Below are the code and all the weights of a small trained network. Each question names an input and a target symbol and asks about switching units off, where a switched-off unit gives its printed mean instead of its output.

import numpy as np


def w(rows, s, z=0):
    codes = np.array(rows[::2]) - 128.0
    scale = np.full(codes.shape[1], s)
    scale[-1] = z or s
    return codes * scale


def norm(h):
    return h / np.sqrt((h * h).mean(-1, keepdims=True) + 1e-5)


def f(y):
    return y / 2 * (1 + np.tanh(0.7978845608 * (y + 0.044715 * y**3)))


def softmax(a):
    e = np.exp(a - a.max(-1, keepdims=True))
    return e / e.sum(-1, keepdims=True)


def log_softmax(a):
    a = a - a.max(-1, keepdims=True)
    return a - np.log(np.exp(a).sum(-1, keepdims=True))


def net(x, mask):
    ids = ['αδημξτψ'.index(c) for c in x.split()]
    T = len(ids)
    res = E[ids] + P[:T]
    r = norm(res)
    for j in range(2):
        rows = slice(3 * j, 3 * j + 3)
        q, k, v = (r @ M[0][rows].T for M in (Q, K, V))
        z = softmax(np.where(np.tri(T) > 0, q @ k.T / 3**0.5, -1e9)) @ v
        o = O[0][rows]
        res = res + np.where(mask[j], z, o[:, -1]) @ o[:, :-1]
    y = f(norm(res) @ A[0][:, :-1].T + A[0][:, -1])
    res = res + np.where(mask[2:6], y, B[0][:, -1]) @ B[0][:, :-1]
    return log_softmax(norm(res)[-1] @ U[:, :-1].T + U[:, -1])


Q, K, V, O, A, B = {}, {}, {}, {}, {}, {}
E = w([
[133,211,83,114,74,161],'α',
[110,33,175,101,146,108],'δ',
[157,2,129,151,184,167],'η',
[183,82,92,153,61,69],'μ',
[125,132,137,163,219,184],'ξ',
[88,111,174,127,99,202],'τ',
[47,144,95,124,157,86],'ψ',
],0.023)
P = w([
[37,121,52,229,43,115],'0',
[34,133,103,179,86,105],'1',
[53,141,117,150,109,111],'2',
[75,140,120,130,134,118],'3',
[99,133,118,108,153,126],'4',
[124,128,117,86,166,135],'5',
[145,126,118,62,175,138],'6',
[163,126,115,34,181,140],'7',
[178,129,113,1,171,152],'8',
],0.0098)
Q[0] = w([
[230,73,47,153,93,154],'H1',
[51,147,105,224,88,47],'H1',
[218,106,95,97,107,2],'H1',
[112,180,16,131,137,142],'H2',
[194,172,153,135,68,170],'H2',
[70,129,148,69,133,32],'H2',
],0.023)
K[0] = w([
[197,67,101,110,119,123],'H1',
[57,137,121,148,111,4],'H1',
[219,187,110,55,129,27],'H1',
[73,171,70,164,115,131],'H2',
[201,157,168,132,118,117],'H2',
[71,88,77,107,91,107],'H2',
],0.025)
V[0] = w([
[99,109,134,132,103,132],'H1',
[114,127,94,251,98,80],'H1',
[129,70,109,121,120,130],'H1',
[112,115,130,254,56,80],'H2',
[158,138,58,86,139,65],'H2',
[96,106,126,48,118,151],'H2',
],0.015)
O[0] = w([
[109,200,139,108,90,158,246],'H1',
[126,129,10,82,142,120,162],'H1',
[49,110,127,119,122,170,224],'H1',
[151,116,235,127,127,132,120],'H2',
[65,106,117,104,113,166,1],'H2',
[135,190,111,94,84,100,214],'H2',
],0.013,0.0048)
A[0] = w([
[145,147,126,84,142,184,70],'N1',
[140,106,158,67,126,112,192],'N2',
[172,119,178,19,197,179,1],'N3',
[144,124,161,3,191,169,159],'N4',
],0.033,0.0026)
B[0] = w([
[184,82,95,138,183,81,197],'N1',
[44,195,91,131,162,144,233],'N2',
[251,141,8,146,103,186,203],'N3',
[223,43,248,118,129,74,254],'N4',
],0.019,0.0095)
U = w([
[116,123,22,121,41,124,255],'α',
[123,97,172,57,180,123,124],'δ',
[140,7,114,137,82,198,118],'η',
[163,104,110,104,115,176,38],'μ',
[131,120,93,194,225,150,55],'ξ',
[157,168,137,175,86,214,219],'τ',
[146,119,103,146,108,144,39],'ψ',
],0.013,0.0049)

Each question gives the input, a string of symbols that net reads in full, and the target symbol t.
The units are the heads (3 rows each of Q, K, V and O) and the neurons (one row each of A and B). Each row of codes is followed by its name. A weight is (code - 128) times the scale printed after its matrix; where a second scale follows, it is the last column's (O, A, B and U).
mask holds one flag per unit, heads first, then neurons. A switched-off unit (its flag False) gives its mean, the last column of its rows in O or B, instead of its output. The means were averaged over made-up inputs and are rounded, as every weight is.
A unit's drop is (log p(t) with every unit on - log p(t) with that unit switched off) / (log p(t) with every unit on - log p(t) with every unit switched off).
The circuit of an input: a set's keep is (log p(t) with only the set's units on - log p(t) with every unit switched off) / (log p(t) with every unit on - log p(t) with every unit switched off). Starting from all 6 units, units are removed one at a time, each time the one whose removal leaves the highest keep (on an exact tie, the one counted first), for as long as the keep stays at least 0.8.
units of the circuit, in order: the units of the circuit, biggest drop first
most important unit: the unit with the biggest drop
top k neurons: the k neurons with the biggest drops, biggest first
which heads matter: for each layer, one digit per head in row order, 1 if its drop is at least 0.15 and else 0, layers parted by /
drop when u is switched off: that unit's drop, to one decimal
input α α ψ δ ψ, target δ: which heads matter : 01
input δ τ η δ ψ, target α: which heads matter : 00
input δ ξ τ τ μ τ η ξ, target τ: most important unit : H1
input μ δ ξ δ, target ξ: top 2 neurons : (N2, N3)
input τ τ η η δ α δ τ α, target δ: top 3 neurons : (N3, N1, N2)
input ψ δ η τ ψ η δ ψ, target η: units of the circuit, in order : (N4, H2)
input ξ α δ δ δ δ τ μ δ, target τ: units of the circuit, in order : (N3, H1)
input τ ξ α δ ξ α, target δ: top 2 neurons : (N3, N4)
input δ τ δ, target τ: units of the circuit, in order : (H2, N3, N1)
input τ δ τ, target δ: which heads matter : 11
input η η ξ ξ δ δ μ τ τ, target τ: units of the circuit, in order : (H1, H2)
input τ ψ τ δ δ τ, target δ: units of the circuit, in order : (H2, N3)
input ξ τ η ξ ξ τ, target ξ: drop when N1 is switched off : 0.9
input μ α α τ ξ τ μ, target δ: drop when N4 is switched off : 0.3
input ψ ξ δ η μ τ τ, target τ: drop when H1 is switched off : 1.9
input ξ μ μ μ, target η: drop when H2 is switched off : 2.8
input τ α α α τ, target α: most important unit : H2
